Below are the code and all the weights of a small trained network. Each question names an input and a class and asks about switching units off, where a switched-off unit gives its printed mean instead of its output.

import numpy as np


def w(rows, s, z=0):
    codes = np.array(rows[::2]) - 128.0
    scale = np.full(codes.shape[1], s)
    scale[-1] = z or s
    return codes * scale


def f(y):
    return np.maximum(y, 0)


def log_softmax(a):
    a = a - a.max(-1, keepdims=True)
    return a - np.log(np.exp(a).sum(-1, keepdims=True))


def net(x, mask):
    res = np.array(x, float).reshape(1, 4) / 4 @ E
    y = f(res @ A[0][:, :-1].T + A[0][:, -1])
    res = res + np.where(mask, y, B[0][:, -1]) @ B[0][:, :-1]
    return log_softmax(res[-1] @ U[:, :-1].T + U[:, -1])


A, B = {}, {}
E = w([
[119,159,158,140,130,167,74,115,153,159],'x0',
[89,125,164,75,194,179,88,98,145,177],'x1',
[151,134,202,216,148,126,98,175,254,70],'x2',
[169,84,77,152,114,70,140,156,119,124],'x3',
],0.0095)
A[0] = w([
[126,141,202,241,83,112,118,196,189,12,251],'N1',
[88,151,178,93,222,199,57,95,203,168,157],'N2',
[62,102,100,92,178,195,98,43,83,117,115],'N3',
[100,123,210,159,223,189,15,111,185,155,176],'N4',
[148,26,2,86,101,55,217,171,59,122,254],'N5',
[16,187,155,57,165,225,85,26,99,212,235],'N6',
],0.0049,0.0028)
B[0] = w([
[159,178,141,186,118,95,79,108,204,56,255],'N1',
[88,72,175,67,180,185,189,173,187,105,223],'N2',
[106,145,153,117,129,163,97,108,98,173,177],'N3',
[106,86,191,139,175,162,167,188,151,89,233],'N4',
[181,120,77,123,87,111,211,100,111,193,239],'N5',
[68,158,232,2,140,190,93,109,47,194,243],'N6',
],0.0082,0.009)
U = w([
[77,170,159,61,106,178,97,81,40,208,64],'0',
[177,193,138,218,90,78,2,123,162,95,162],'1',
[188,108,41,155,75,52,204,113,101,169,252],'2',
[86,83,164,127,182,166,128,183,163,126,10],'3',
],0.008,0.0013)

Each question gives the input, the list of numbers given to net, and the class t.
The units are the neurons (one row each of A and B). Each row of codes is followed by its name. A weight is (code - 128) times the scale printed after its matrix; where a second scale follows, it is the last column's (A, B and U).
mask holds one flag per neuron, in row order. A switched-off neuron (its flag False) gives its mean, the last column of its row in B, instead of its output. The means were averaged over made-up inputs and are rounded, as every weight is.
A unit's drop is (log p(t) with every unit on - log p(t) with that unit switched off) / (log p(t) with every unit on - log p(t) with every unit switched off).
The circuit of an input: a set's keep is (log p(t) with only the set's units on - log p(t) with every unit switched off) / (log p(t) with every unit on - log p(t) with every unit switched off). Starting from all 6 units, units are removed one at a time, each time the one whose removal leaves the highest keep (on an exact tie, the one counted first), for as long as the keep stays at least 0.8.
circuit, biggest first: the units of the circuit, biggest drop first
top k neurons: the k neurons with the biggest drops, biggest first
drop of u: that unit's drop, to one decimal
input [-1,-2,8,-4], class 1: top neuron -> (N1)
input [-6,8,3,8], class 2: top 3 neurons -> (N6; N2; N4)
input [-4,-5,2,-1], class 1: circuit, biggest first -> (N1; N2)
input [6,-2,-4,5], class 2: circuit, biggest first -> (N6; N5)
input [-1,-2,1,5], class 2: circuit, biggest first -> (N5; N6)
input [1,4,8,6], class 1: top 2 neurons -> (N1; N6)
input [2,-1,7,-2], class 1: top 2 neurons -> (N1; N6)
input [-5,-1,-6,-1], class 2: top 2 neurons -> (N5; N6)
input [-6,1,1,1], class 2: drop of N6 -> 0.2
input [1,2,1,4], class 1: drop of N1 -> -0.3
input [-2,-1,3,1], class 1: drop of N2 -> 0.1
